In the rows, 128 means zero.
Each row has a class, written after it, and each block has its own classes.
[156 134 141 104  97  90 108 115 137 121 111 122 142 140  91 116 144 120
 107 135 128 147 124 143 108 124 111  95 135 121 133 157 142 163 161 112
 119 138 146 154 121 111 120 111 160 123 126 184 131 120 162 134 124 131
 122 129 120 116 114 120 117 132 128 148]  R
[142 123 128 115 127 114 125 117 118 115 109 119 144 132  90 133 126 116
 115 136 135 144 134 141 118 117 124 107 129 119 103 156 133 147 132 116
 117 130 127 148 144 117 120 118 153 141 140 169 138 109 135 123 120 128
 127 126 113 134 119 105 125 151 152 143]  R
[138 117 124 125 124 116 129 128 123 123 131 124 132 129 110 128 136 110
 130 131 130 134 131 125 118 118 110 127 126 121 134 139 127 147 136 122
 129 135 117 137 133 126 125 124 142 137 136 157 127 118 129 131 130 130
 124 124 122 128 126 124 125 125 130 137]  P
[144 117 156 137 137  83 126 131 151 146 118 127 124 144 131 111 133 123
 130 135 125 114 141 133 117 126  91 132 138 123 140 109 143 168 186 119
 137 148 107 144 147 120 121 138 128 125 139 160  84 136 144 152 125 127
 119 120 118 121 113 147 117 116 112 144]  P
[149 134 138 106 104 103 107 113 131 111 116 120 141 136  99 122 137 116
 108 130 127 144 114 142 110 119 116  98 134 122 135 156 140 158 151 113
 128 134 145 145 117 119 123 116 167 128 125 178 138 115 153 133 125 117
 130 130 126 115 115 120 122 125 132 144]  R
[144 115 138 123 134 106 139 138 108 120 116 120 131 146 101 131 133  90
 119 139 141 125 138 137 116 112 112 121 137 114 143 164 136 161 172 113
 126 143 101 155 150 110 112 124 164 140 170 180 102  92 124 140 122 116
 120 120 106 120 103 104 110 126 155 150]  R
[133 134 128 121 102 116 115 107 132 118 126 123 140 125 108 136 130 128
 113 132 128 155 115 138 122 124 127 103 125 126 132 141 140 148 136 122
 124 129 143 136 113 121 132 109 147 122 118 164 144 121 153 114 127 129
 137 134 131 122 124 124 121 131 130 128]  R
[150 126 136 110 114  95 114 116 141 130 122 116 138 137  92 121 136 122
 126 136 127 140 126 139 104 122 104 108 136 118 136 147 144 166 153 121
 126 142 132 153 128 115 123 121 149 126 121 180 149 130 145 133 123 130
 124 125 119 127 120 120 126 130 133 135]  P
[138 130 128 119 124 118 127 120 125 125 127 120 143 124 108 120 136 125
 113 132 140 130 120 125 120 125 124 119 128 120 128 147 135 136 128 115
 132 130 130 135 107 125 125 115 144 141 132 153 136 122 134 131 130 129
 126 132 122 131 127 123 123 130 135 136]  R
[153 118 139 136 126  93 132 127 154 160 122 120 140 132 112 111 132 151
 143 133 133 116 138 134 108 141  88 127 138 124 131 111 151 168 141 127
 124 140 127 133 140 127 122 131 117 139 128 156 121 136 123 132 117 145
 123 117 121 148 134 142 126 117 125 140]  P
[150 121 155 133 122  76 119 121 161 169 118 116 124 142 120 105 138 147
 128 131 124 122 133 140 114 135  83 140 148 120 133 105 161 179 180 113
 136 146 133 152 138 121 119 123 122 113 135 160  95 155 143 150 121 132
 118 126 125 133 119 148 125 116 115 147]  P

Next block, with new classes.
[128 137 129 131 137 124 125 129 130 126 126 129 127 125 129 138 133 126
 126 131 129 137 125 128 126 128 127 123 121 131 127 134 130 127 133 117
 132 128 123 127 125 127 132 131 120 128 127 126 127 129 127 124 119 133
 127 129 123 124 125 125 134 153 129 125]  U
[145 136 133 123 131 116 127 140 130 116 170 126 132 128 128 134 132 131
 125 124 128 158 143 129 127 136 123 130 131 128 120 124 110 129 123 121
 130 149 122 129 129 131 124 130 117 127 126 121 130 126 130 130 123 118
 127 129 122 129 142 116 119 143 138 128]  F
[137 126 132 121 128 127 131 139 130 123 162 127 128 131 126 121 126 133
 129 121 129 129 145 128 125 125 129 133 136 127 130 118 105 131 117 126
 121 137 128 129 134 132 121 126 126 127 123 124 133 126 129 131 124 118
 128 122 126 133 139 120 121 125 134 128]  F
[134 135 127 128 130 117 124 133 129 122 137 127 131 124 131 138 131 128
 127 130 125 151 126 128 131 139 125 125 125 130 123 132 135 127 133 131
 133 139 124 130 123 127 133 129 120 129 127 126 124 134 128 126 129 126
 127 136 127 125 131 125 128 138 131 127]  U
[134 142 133 131 144 121 125 133 133 124 133 133 130 123 131 143 135 125
 124 130 129 142 130 129 127 130 124 121 121 131 124 135 124 130 137 106
 138 131 119 128 127 128 133 131 115 125 126 123 126 131 127 123 118 131
 127 129 120 122 126 119 134 167 131 124]  U
[137 120 130 118 129 133 132 139 133 125 160 128 126 133 122 115 128 133
 128 118 132 117 152 128 124 120 129 138 139 126 127 114  98 131 113 118
 119 132 128 129 138 133 119 126 130 125 124 123 138 125 130 128 121 116
 130 118 125 136 139 119 120 127 135 128]  F
[121 121 126 127 122 136 130 124 127 134 116 130 126 130 125 118 124 128
 131 128 129 108 127 127 128 121 132 134 135 126 133 125 129 128 125 133
 123 119 132 128 132 129 124 128 137 129 129 130 131 126 128 129 129 128
 129 124 131 126 124 133 129 111 126 128]  F
[138 124 128 119 122 125 127 137 127 125 165 124 130 132 125 121 124 134
 127 122 129 143 136 129 122 135 126 135 136 126 122 117 111 128 118 135
 123 147 127 130 130 131 122 126 127 129 127 124 129 128 132 132 131 115
 129 130 129 133 143 123 118 115 135 130]  F
[136 139 131 125 140 117 127 133 128 123 142 125 132 129 129 142 134 127
 127 131 127 151 125 129 127 136 124 123 125 130 122 134 127 127 133 118
 138 137 120 131 128 126 130 130 116 126 126 124 125 132 127 128 123 128
 128 131 123 124 131 122 129 154 131 124]  U
[133 139 129 129 132 119 122 129 127 121 139 126 131 122 131 141 130 129
 125 131 126 166 125 130 130 140 124 124 123 130 122 133 137 126 133 128
 133 141 122 129 122 127 134 131 117 126 128 126 122 131 128 127 130 128
 126 134 126 123 132 126 129 141 130 128]  U
[134 121 128 121 125 133 131 137 131 122 156 129 127 135 125 115 126 135
 129 120 132 118 148 128 125 122 129 138 139 126 125 116 102 128 113 123
 119 134 130 129 136 134 117 124 132 125 124 125 135 126 131 133 124 114
 131 119 128 138 138 121 119 113 135 127]  F

A new block, with new classes.
[105 135 119 107 128 135 145 122 161 127 141 129 149 104 148  69 121 137
 141 115 139 125 132 121 145 125 107 128  96 135 136 115 120 145 121 136
 123 145 113 115 118 137  98 129 127 136 125 157 134 144 150 100 133 121
 138 110 105 114 132 125 119 139 134 118]  E
[125 127 133 127 112 135 121 141 148 134 134 131 132 114 142 146 116 133
 118 127 104 143 140 136 142 125 144 160 144 138 104 142 128 129 112 135
 128 137 114 139 130 134 116 128 117 149 124 167 152 124 149 104 130 120
 143 101 106 117 106 120 153 132 137 158]  S
[132 130 131 125 128 113 113 123 130 130 130 133 129 140 141 116 124 133
 114 132 115 128 135 125 130 129 160 141 148 143 126 167 129 131 119 142
 129 137 119 121 129 121 125 130 122 142 128 129 138 126 137 149 135 127
 135 107 120 132 129 122 140 140 134 138]  S
[128 111 123 131 125 137 129 116 131 128 138 109 125 163 116 104 116 121
 107 142 120 139 146 132 146 117 145 141 146 144  96 147 116 141 122 137
 122 138 121 118 129 142 120 126 134 135 128 126 138 139 157 120 141 114
 148 108 123 134 122 116 137 133 115 127]  S
[114 131 107 117 133 131 140 120 163 128 137 122 131  89 148 102 117 137
 160 123 130 134 141 130 148 121 115 132 114 124 134 127 112 135 126 132
 127 147 116 127 111 125 109 134 118 124 128 130 133 134 152 118 136 117
 140 122 106 131 127 138 114 139 131 113]  E
[121 122 126 108 124 129 130 135 134 133 138 122 129 101 131 107 128 130
 135 131 112 131 134 127 151 109 126 138 114 124 126 123 119 149 122 127
 122 143 111 126 112 145 110 126 124 145 126 135 126 128 138 104 131 120
 130 116 111 126 127 131 130 135 149 113]  E
[ 87 142 126 143 134 141 127 109 148 126 143 124 120  91 138 106 110 131
 130 133 115 126 151 125 139 138 114 146 147 136 145 184 106 124 128 132
 136 146 120 100  91 119 120 148 110 117 127 158 130 122 155 127 128 118
 132 119 114 174 124 131 135 146 127 132]  E
[124 140 148 136 114 139 139 157 119 135 155 118 110  90 142 127  86 132
  96 149  69 146 163 154 173 124 134 163 163 124 108 140  97 144 103 109
 130 166 106 105  90 141 131 129  85 148 127 149 140 136 174 110 147 134
 151 104  92 145 136 126 148 139 123 122]  E
[129 113 120 125 115 127 125 127 133 146 136 114 139 150 137 117 114 139
 115 132 114 140 144 138 160 118 141 154 140 133 101 128 134 147 125 140
 127 139 117 121 141 143 114 142 123 160 127 129 145 132 147 112 148 120
 142 101 111 122 117 125 141 135 132 135]  S
[146 117 130 140 126 114 120 114 125 135 121 122 123 169 137 143 102 131
 101 142  93 124 130 136 139 138 178 170 155 148  90 155 132 125 127 153
 128 119 116 127 142 145 137 127 108 154 120 134 143 122 142 143 135 128
 136 110 120 133 114 126 163 119 131 150]  S
[115 133 125 133 134 140 139 106 135 135 138 129 121 102 122  96 119 150
 124 127 118 132 138 135 156 123 123 130 129 120 131 125 123 132 118 146
 134 141 109 111 101 156 109 135 112 143  99 154 138 153 149 115 132 126
 156 118 104 126 106 134 125 141 132 121]  E
